Below is a small trained network, with its code and all its weights. Each question gives an input and a class and asks what happens when units are switched off, that is, made to give their printed mean instead of their output.

import numpy as np


def w(rows, s, z=0):
    codes = np.array(rows[::2]) - 128.0
    scale = np.full(codes.shape[1], s)
    scale[-1] = z or s
    return codes * scale


def norm(h):
    return h / np.sqrt((h * h).mean(-1, keepdims=True) + 1e-5)


def f(y):
    return y / 2 * (1 + np.tanh(0.7978845608 * (y + 0.044715 * y**3)))


def log_softmax(a):
    a = a - a.max(-1, keepdims=True)
    return a - np.log(np.exp(a).sum(-1, keepdims=True))


def net(x, mask):
    res = np.array(x, float).reshape(1, 5) / 4 @ E
    u = 0
    for l in range(3):
        y = f(norm(res) @ A[l][:, :-1].T + A[l][:, -1])
        res = res + np.where(mask[u : u + 8], y, B[l][:, -1]) @ B[l][:, :-1]
        u += 8
    return log_softmax(norm(res)[-1] @ U[:, :-1].T + U[:, -1])


A, B = {}, {}
E = w([
[107,64,156,111,146,111,219,92],'x0',
[113,109,80,183,135,40,144,128],'x1',
[94,155,141,169,103,77,33,83],'x2',
[158,47,172,152,215,148,68,138],'x3',
[75,8,107,100,3,237,61,192],'x4',
],0.0054)
A[0] = w([
[146,43,123,112,122,168,103,183,105],'0.n0',
[190,232,144,116,203,110,158,113,190],'0.n1',
[92,124,93,148,81,232,111,93,105],'0.n2',
[106,193,189,138,133,92,82,56,172],'0.n3',
[173,236,181,77,155,101,184,115,34],'0.n4',
[114,124,115,255,112,61,77,146,252],'0.n5',
[132,105,152,193,155,71,218,119,197],'0.n6',
[234,165,152,143,240,204,46,182,97],'0.n7',
],0.0063,0.0016)
B[0] = w([
[130,50,113,178,186,107,211,141,198],'0.n0',
[112,97,47,172,182,98,75,133,253],'0.n1',
[122,151,159,191,77,84,184,107,179],'0.n2',
[138,92,169,155,181,139,181,77,187],'0.n3',
[110,96,37,110,155,171,85,80,212],'0.n4',
[164,129,1,206,163,90,106,152,215],'0.n5',
[174,155,145,118,153,69,51,18,217],'0.n6',
[132,115,101,229,172,134,112,79,206],'0.n7',
],0.0067,0.0051)
A[1] = w([
[122,92,104,81,171,183,119,121,2],'1.n0',
[119,102,100,152,103,139,150,99,92],'1.n1',
[83,136,79,78,62,118,142,61,85],'1.n2',
[95,146,172,169,62,157,1,133,106],'1.n3',
[114,97,210,87,70,189,157,89,146],'1.n4',
[101,143,6,163,62,59,121,134,92],'1.n5',
[137,95,198,151,78,26,120,183,44],'1.n6',
[189,127,152,63,190,75,49,37,144],'1.n7',
],0.007,0.0017)
B[1] = w([
[95,195,115,88,130,161,108,177,132],'1.n0',
[156,196,132,117,122,137,116,125,157],'1.n1',
[186,202,160,117,166,193,91,83,150],'1.n2',
[177,254,114,113,202,55,171,70,153],'1.n3',
[153,159,146,137,123,30,132,172,165],'1.n4',
[77,130,177,49,171,217,50,122,242],'1.n5',
[106,100,95,106,110,177,34,118,134],'1.n6',
[65,27,172,165,62,140,98,155,254],'1.n7',
],0.0065,0.0057)
A[2] = w([
[114,161,92,111,119,172,75,98,145],'2.n0',
[133,103,108,30,158,95,186,120,2],'2.n1',
[105,192,118,162,121,92,181,122,144],'2.n2',
[129,117,48,168,254,70,92,119,142],'2.n3',
[111,128,96,152,122,149,192,186,112],'2.n4',
[126,108,115,166,220,116,90,60,157],'2.n5',
[146,97,128,85,238,181,140,81,118],'2.n6',
[82,100,88,174,147,164,115,145,79],'2.n7',
],0.0093,0.0025)
B[2] = w([
[67,141,79,144,202,149,94,208,162],'2.n0',
[109,191,228,41,152,105,63,83,126],'2.n1',
[223,152,225,77,180,70,141,72,129],'2.n2',
[221,22,95,218,224,3,118,33,255],'2.n3',
[133,43,174,141,51,139,146,134,135],'2.n4',
[120,13,78,200,117,61,198,28,240],'2.n5',
[30,162,48,180,205,90,78,114,176],'2.n6',
[197,208,171,122,105,68,158,105,168],'2.n7',
],0.0051,0.014)
U = w([
[129,43,170,117,41,183,195,194,144],'0',
[192,247,194,71,81,107,167,79,25],'1',
[138,76,40,216,210,95,102,56,230],'2',
[46,228,82,67,145,231,46,154,4],'3',
],0.011,0.0017)

Each question gives the input, the list of numbers given to net, and the class t.
The units are the neurons (one row each of A and B). Each row of codes is followed by its name. A weight is (code - 128) times the scale printed after its matrix; where a second scale follows, it is the last column's (A, B and U).
mask holds one flag per neuron, layer by layer. A switched-off neuron (its flag False) gives its mean, the last column of its row in B, instead of its output. The means were averaged over made-up inputs and are rounded, as every weight is.
A unit's drop is (log p(t) with every unit on - log p(t) with that unit switched off) / (log p(t) with every unit on - log p(t) with every unit switched off).
most important unit: the unit with the biggest drop
top k neurons: the k neurons with the biggest drops, biggest first
k most important neurons of layer l: the k neurons of layer l with the biggest drops, biggest first
drop when u is switched off: that unit's drop, to one decimal
input [6,-1,-8,-2,3], class 1: 2 most important neurons of layer 1 -> [1.n7; 1.n4]
input [-3,-4,2,-8,7], class 1: top 2 neurons -> [0.n1; 0.n5]
input [-1,-4,-8,3,2], class 0: most important unit -> 0.n6
input [4,-7,3,1,2], class 0: top 3 neurons -> [0.n0; 0.n6; 2.n3]
input [-8,7,7,-7,4], class 3: top 2 neurons -> [1.n5; 0.n1]
input [2,-5,3,1,8], class 0: top 3 neurons -> [0.n0; 2.n3; 0.n6]
input [1,7,-5,0,5], class 0: top 2 neurons -> [0.n1; 2.n3]
input [6,6,5,-4,4], class 3: 2 most important neurons of layer 0 -> [0.n1; 0.n7]
input [-2,-5,8,-7,6], class 1: top 2 neurons -> [1.n3; 0.n1]
input [5,-8,3,2,5], class 0: top 2 neurons -> [0.n0; 2.n3]
input [5,-4,-3,-7,4], class 1: top 2 neurons -> [1.n7; 1.n4]
input [7,3,2,6,8], class 0: top 2 neurons -> [2.n3; 0.n1]
input [2,1,6,-2,5], class 3: top 2 neurons -> [2.n3; 1.n5]
input [-4,1,5,-1,5], class 3: most important unit -> 1.n5
input [8,-5,-5,-4,0], class 1: top 2 neurons -> [1.n4; 1.n5]
input [1,-2,1,-4,1], class 1: top 2 neurons -> [0.n5; 0.n1]
input [-1,6,6,-6,3], class 3: 3 most important neurons of layer 2 -> [2.n3; 2.n5; 2.n0]
input [3,0,-2,-7,-1], class 3: drop when 2.n3 is switched off -> 0.3
input [-3,-8,0,-5,1], class 1: drop when 0.n5 is switched off -> 0.1
input [-4,-6,-1,-3,5], class 1: most important unit -> 1.n3
input [7,-2,-7,-1,2], class 1: drop when 2.n1 is switched off -> 0.3
input [4,0,4,-4,3], class 3: drop when 2.n3 is switched off -> 0.3
